Below is a small trained network, with its code and all its weights. Each question gives an input and a target symbol and asks what happens when units are switched off, that is, made to give their printed mean instead of their output.

import numpy as np


def w(rows, s, z=0):
    codes = np.array(rows[::2]) - 128.0
    scale = np.full(codes.shape[1], s)
    scale[-1] = z or s
    return codes * scale


def f(y):
    return np.maximum(y, 0)


def softmax(a):
    e = np.exp(a - a.max(-1, keepdims=True))
    return e / e.sum(-1, keepdims=True)


def log_softmax(a):
    a = a - a.max(-1, keepdims=True)
    return a - np.log(np.exp(a).sum(-1, keepdims=True))


def net(x, mask):
    ids = ['αβγεζηθμξπστφψω'.index(c) for c in x.split()]
    T = len(ids)
    res = E[ids] + P[:T]
    r = res
    for j in range(2):
        rows = slice(3 * j, 3 * j + 3)
        q, k, v = (r @ M[0][rows].T for M in (Q, K, V))
        z = softmax(np.where(np.tri(T) > 0, q @ k.T / 3**0.5, -1e9)) @ v
        o = O[0][rows]
        res = res + np.where(mask[j], z, o[:, -1]) @ o[:, :-1]
    y = f(res @ A[0][:, :-1].T + A[0][:, -1])
    res = res + np.where(mask[2:26], y, B[0][:, -1]) @ B[0][:, :-1]
    return log_softmax(res[-1] @ U[:, :-1].T + U[:, -1])


Q, K, V, O, A, B = {}, {}, {}, {}, {}, {}
E = w([
[132,142,67],'α',
[103,151,113],'β',
[191,147,84],'γ',
[175,111,73],'ε',
[172,91,101],'ζ',
[156,79,163],'η',
[209,104,130],'θ',
[109,96,158],'μ',
[199,200,123],'ξ',
[211,158,252],'π',
[111,90,158],'σ',
[162,89,196],'τ',
[128,214,103],'φ',
[85,164,176],'ψ',
[76,129,204],'ω',
],0.018)
P = w([
[224,120,116],'0',
[221,162,174],'1',
[231,177,205],'2',
[224,178,209],'3',
[233,176,215],'4',
[227,182,230],'5',
[239,175,233],'6',
[252,177,243],'7',
],0.0031)
Q[0] = w([
[174,150,164],'h0',
[94,96,131],'h0',
[86,85,130],'h0',
[1,148,122],'h1',
[138,114,59],'h1',
[211,209,231],'h1',
],0.028)
K[0] = w([
[144,179,157],'h0',
[101,100,95],'h0',
[100,96,93],'h0',
[206,155,113],'h1',
[95,125,36],'h1',
[67,207,254],'h1',
],0.028)
V[0] = w([
[219,160,69],'h0',
[190,54,233],'h0',
[104,232,214],'h0',
[105,103,140],'h1',
[172,176,104],'h1',
[3,79,122],'h1',
],0.0049)
O[0] = w([
[194,131,91,217],'h0',
[175,151,253,206],'h0',
[113,233,139,253],'h0',
[107,121,128,111],'h1',
[151,133,115,159],'h1',
[66,78,103,29],'h1',
],0.0063,0.0032)
A[0] = w([
[124,60,175,36],'n0',
[170,83,69,128],'n1',
[180,127,83,16],'n2',
[43,90,64,151],'n3',
[175,53,145,10],'n4',
[6,101,84,137],'n5',
[23,35,152,146],'n6',
[106,100,67,33],'n7',
[124,99,40,25],'n8',
[114,118,181,1],'n9',
[105,57,101,111],'n10',
[97,173,103,81],'n11',
[120,61,164,42],'n12',
[4,166,159,123],'n13',
[70,108,134,184],'n14',
[140,164,92,90],'n15',
[102,46,129,122],'n16',
[177,145,120,76],'n17',
[109,65,127,60],'n18',
[82,120,78,150],'n19',
[199,115,101,92],'n20',
[116,28,105,176],'n21',
[123,129,66,159],'n22',
[72,100,85,149],'n23',
],0.013,0.0064)
B[0] = w([
[207,141,166,146],'n0',
[142,71,142,207],'n1',
[57,149,158,172],'n2',
[174,209,118,144],'n3',
[113,122,199,158],'n4',
[127,212,139,142],'n5',
[126,67,20,150],'n6',
[176,116,90,131],'n7',
[100,95,54,141],'n8',
[124,152,74,151],'n9',
[149,92,149,132],'n10',
[148,121,78,170],'n11',
[150,135,186,139],'n12',
[251,146,115,194],'n13',
[178,87,104,161],'n14',
[97,140,83,210],'n15',
[176,117,166,136],'n16',
[70,128,97,245],'n17',
[134,128,180,128],'n18',
[167,152,106,153],'n19',
[61,129,156,254],'n20',
[153,56,121,157],'n21',
[158,112,82,209],'n22',
[153,181,125,139],'n23',
],0.032,0.0039)
U = w([
[117,100,40,182],'α',
[186,167,109,212],'β',
[42,106,90,118],'γ',
[82,40,83,101],'ε',
[114,17,132,98],'ζ',
[165,58,191,142],'η',
[74,100,198,130],'θ',
[176,32,106,120],'μ',
[59,246,159,78],'ξ',
[121,253,212,151],'π',
[177,30,112,108],'σ',
[166,119,204,138],'τ',
[140,214,13,66],'φ',
[229,130,123,111],'ψ',
[207,82,22,2],'ω',
],0.0061,0.015)

Each question gives the input, a string of symbols that net reads in full, and the target symbol t.
The units are the heads (3 rows each of Q, K, V and O) and the neurons (one row each of A and B). Each row of codes is followed by its name. A weight is (code - 128) times the scale printed after its matrix; where a second scale follows, it is the last column's (O, A, B and U).
mask holds one flag per unit, heads first, then neurons. A switched-off unit (its flag False) gives its mean, the last column of its rows in O or B, instead of its output. The means were averaged over made-up inputs and are rounded, as every weight is.
A unit's drop is (log p(t) with every unit on - log p(t) with that unit switched off) / (log p(t) with every unit on - log p(t) with every unit switched off).
The circuit of an input: a set's keep is (log p(t) with only the set's units on - log p(t) with every unit switched off) / (log p(t) with every unit on - log p(t) with every unit switched off). Starting from the 12 units with the biggest drops (on a tie, the unit counted first), units are removed one at a time, each time the one whose removal leaves the highest keep (on an exact tie, the one counted first), for as long as the keep stays at least 0.8.
units of the circuit, in order: the units of the circuit, biggest drop first
most important unit: the unit with the biggest drop
k most important neurons: the k neurons with the biggest drops, biggest first
which heads matter: for each layer, one digit per head in row order, 1 if its drop is at least 0.15 and else 0, layers parted by /
drop when u is switched off: that unit's drop, to one decimal
input α γ τ, target π: most important unit -> n1
input η ξ ω, target ω: units of the circuit, in order -> [n6 h1 n13]
input π α α ε η β ξ, target π: units of the circuit, in order -> [h0 n22]
input ω α π μ γ β β θ, target π: which heads matter -> 10
input γ γ μ θ ζ α α ψ, target ψ: units of the circuit, in order -> [n13 n20]
input β σ ε φ β φ α ξ, target ξ: which heads matter -> 00
input φ μ η β ψ φ, target φ: which heads matter -> 10
input β σ β α α β σ, target σ: which heads matter -> 11
input τ τ π γ, target ξ: which heads matter -> 10
input ζ β η, target η: 2 most important neurons -> [n21 n4]
input η β π β, target π: which heads matter -> 11
input ψ β α β α β μ, target μ: which heads matter -> 11
input β ψ β μ ζ η, target η: which heads matter -> 01
input β α γ β β μ, target μ: most important unit -> h0
input β β α α α γ, target γ: 2 most important neurons -> [n20 n2]
input ω γ η ξ ξ ξ ω, target ψ: drop when n17 is switched off -> 0.1
input π ψ θ α α ε ξ, target π: drop when n11 is switched off -> 0.1
input β ε β β γ β ω, target ω: drop when n23 is switched off -> 0.0
